Here is a tiny trained network, its code and every weight. The questions are about switching its units off for an input and a class, where a switched-off unit gives its printed mean instead of its output.

import numpy as np


def w(rows, s, z=0):
    codes = np.array(rows[::2]) - 128.0
    scale = np.full(codes.shape[1], s)
    scale[-1] = z or s
    return codes * scale


def f(y):
    return y / 2 * (1 + np.tanh(0.7978845608 * (y + 0.044715 * y**3)))


def log_softmax(a):
    a = a - a.max(-1, keepdims=True)
    return a - np.log(np.exp(a).sum(-1, keepdims=True))


def net(x, mask):
    res = np.array(x, float).reshape(1, 6) / 4 @ E
    y = f(res @ A[0][:, :-1].T + A[0][:, -1])
    res = res + np.where(mask, y, B[0][:, -1]) @ B[0][:, :-1]
    return log_softmax(res[-1] @ U[:, :-1].T + U[:, -1])


A, B = {}, {}
E = w([
[143,171,115,159,93,196,41],'x0',
[98,161,172,97,168,76,82],'x1',
[70,98,89,123,133,132,111],'x2',
[157,137,152,137,126,125,137],'x3',
[71,156,136,119,3,95,145],'x4',
[158,120,62,149,133,45,95],'x5',
],0.012)
A[0] = w([
[150,59,95,158,187,149,74,43],'neuron 1',
[140,190,217,79,139,74,70,64],'neuron 2',
[144,63,62,107,75,156,152,186],'neuron 3',
[92,191,114,189,105,167,68,36],'neuron 4',
[126,91,118,85,218,184,84,104],'neuron 5',
[149,124,141,91,48,111,121,50],'neuron 6',
[160,86,126,161,83,212,196,125],'neuron 7',
[46,210,216,102,173,78,80,31],'neuron 8',
[112,111,154,87,65,93,119,77],'neuron 9',
[143,249,118,255,87,108,58,180],'neuron 10',
[108,46,95,121,111,129,171,183],'neuron 11',
[178,119,92,195,94,150,158,224],'neuron 12',
[179,177,9,173,136,69,116,169],'neuron 13',
[141,140,91,179,98,83,61,132],'neuron 14',
[225,101,146,133,183,153,129,59],'neuron 15',
[208,210,136,106,119,89,161,186],'neuron 16',
[81,98,127,160,132,171,28,66],'neuron 17',
[61,154,167,114,147,194,154,18],'neuron 18',
[31,96,102,76,171,95,197,209],'neuron 19',
[169,84,92,140,73,167,161,3],'neuron 20',
[74,125,203,103,147,235,149,85],'neuron 21',
[108,143,159,137,82,103,134,12],'neuron 22',
[138,65,122,168,13,123,135,79],'neuron 23',
[135,110,150,193,159,173,49,67],'neuron 24',
[104,170,99,184,111,210,87,94],'neuron 25',
[123,127,112,150,142,202,173,19],'neuron 26',
[121,186,115,67,87,112,128,98],'neuron 27',
[17,158,128,109,167,100,49,152],'neuron 28',
[168,206,221,126,135,186,165,233],'neuron 29',
[78,191,120,131,48,102,97,50],'neuron 30',
],0.0091,0.0036)
B[0] = w([
[124,157,153,63,143,170,48,200],'neuron 1',
[99,181,33,199,184,176,152,188],'neuron 2',
[128,154,108,167,154,206,142,198],'neuron 3',
[184,42,150,151,136,56,212,196],'neuron 4',
[145,113,180,73,139,150,72,216],'neuron 5',
[170,78,135,62,124,187,97,165],'neuron 6',
[99,140,84,178,164,109,133,213],'neuron 7',
[149,219,62,169,227,167,199,203],'neuron 8',
[176,43,154,45,117,183,98,171],'neuron 9',
[117,99,166,148,129,107,198,255],'neuron 10',
[114,137,182,152,150,116,152,192],'neuron 11',
[96,147,90,171,192,132,101,206],'neuron 12',
[56,196,115,89,79,50,68,231],'neuron 13',
[79,104,108,105,98,94,134,191],'neuron 14',
[115,110,182,52,136,188,102,205],'neuron 15',
[35,112,189,178,101,122,129,185],'neuron 16',
[124,76,145,183,133,82,156,191],'neuron 17',
[110,168,50,55,56,59,92,172],'neuron 18',
[127,72,183,180,110,104,170,236],'neuron 19',
[199,192,72,142,200,155,122,164],'neuron 20',
[121,179,80,93,34,12,86,220],'neuron 21',
[254,82,112,87,147,174,80,150],'neuron 22',
[164,143,119,133,137,214,65,200],'neuron 23',
[171,69,173,107,125,120,176,193],'neuron 24',
[120,17,129,184,158,54,204,214],'neuron 25',
[133,177,49,121,141,142,81,157],'neuron 26',
[186,98,141,99,160,187,85,162],'neuron 27',
[97,176,116,201,145,209,109,209],'neuron 28',
[54,143,157,130,104,118,129,231],'neuron 29',
[184,141,186,50,116,184,90,205],'neuron 30',
],0.0076,0.0091)
U = w([
[174,198,37,225,220,198,130,87],'0',
[235,61,192,16,137,195,51,31],'1',
[75,167,78,88,22,2,63,68],'2',
[76,98,182,191,121,141,108,254],'3',
[179,16,194,166,162,55,231,39],'4',
],0.0069,0.0053)

Each question gives the input, the list of numbers given to net, and the class t.
The units are the neurons (one row each of A and B). Each row of codes is followed by its name. A weight is (code - 128) times the scale printed after its matrix; where a second scale follows, it is the last column's (A, B and U).
mask holds one flag per neuron, in row order. A switched-off neuron (its flag False) gives its mean, the last column of its row in B, instead of its output. The means were averaged over made-up inputs and are rounded, as every weight is.
A unit's drop is (log p(t) with every unit on - log p(t) with that unit switched off) / (log p(t) with every unit on - log p(t) with every unit switched off).
The circuit of an input: a set's keep is (log p(t) with only the set's units on - log p(t) with every unit switched off) / (log p(t) with every unit on - log p(t) with every unit switched off). Starting from the 12 units with the biggest drops (on a tie, the unit counted first), units are removed one at a time, each time the one whose removal leaves the highest keep (on an exact tie, the one counted first), for as long as the keep stays at least 0.8.
units of the circuit, in order: the units of the circuit, biggest drop first
unit that matters most: the unit with the biggest drop
top k neurons: the k neurons with the biggest drops, biggest first
drop when u is switched off: that unit's drop, to one decimal
input [7,4,-8,5,-6,8], class 2: top 2 neurons => (neuron 13; neuron 14)
input [-6,2,2,0,5,-8], class 2: unit that matters most => neuron 21
input [-7,7,5,4,6,2], class 0: units of the circuit, in order => (neuron 8; neuron 28)
input [8,-5,0,-3,2,-3], class 4: units of the circuit, in order => (neuron 25; neuron 4)
input [8,1,-6,-5,-6,-2], class 4: units of the circuit, in order => (neuron 25; neuron 24)
input [2,8,-6,7,4,8], class 0: top 2 neurons => (neuron 2; neuron 8)
input [-8,-6,8,-5,8,-8], class 1: units of the circuit, in order => (neuron 9; neuron 23)
input [7,8,8,3,1,7], class 0: top 2 neurons => (neuron 28; neuron 8)
input [-7,3,-5,5,-8,-5], class 1: top 2 neurons => (neuron 15; neuron 5)
input [1,7,-5,8,-5,0], class 0: top 2 neurons => (neuron 2; neuron 8)
input [5,6,-1,-1,-4,-4], class 0: top 2 neurons => (neuron 8; neuron 2)
input [5,-2,8,-8,4,5], class 3: top 2 neurons => (neuron 28; neuron 21)
input [-7,2,-2,3,-4,-7], class 2: top 2 neurons => (neuron 21; neuron 18)
input [-5,7,3,8,6,-8], class 2: units of the circuit, in order => (neuron 21)
input [-1,6,-1,-5,-8,3], class 1: top 3 neurons => (neuron 5; neuron 15; neuron 1)
input [-5,6,-3,2,7,0], class 1: top 3 neurons => (neuron 9; neuron 30; neuron 22)
input [-7,-5,-8,5,6,-5], class 3: top 3 neurons => (neuron 16; neuron 29; neuron 7)
input [8,3,3,-5,7,7], class 4: drop when neuron 10 is switched off => 0.5
input [-3,0,-4,3,8,1], class 1: drop when neuron 30 is switched off => 0.0
input [2,-1,3,-8,1,-7], class 2: drop when neuron 21 is switched off => 0.2
input [-2,4,5,6,8,-8], class 1: unit that matters most => neuron 9
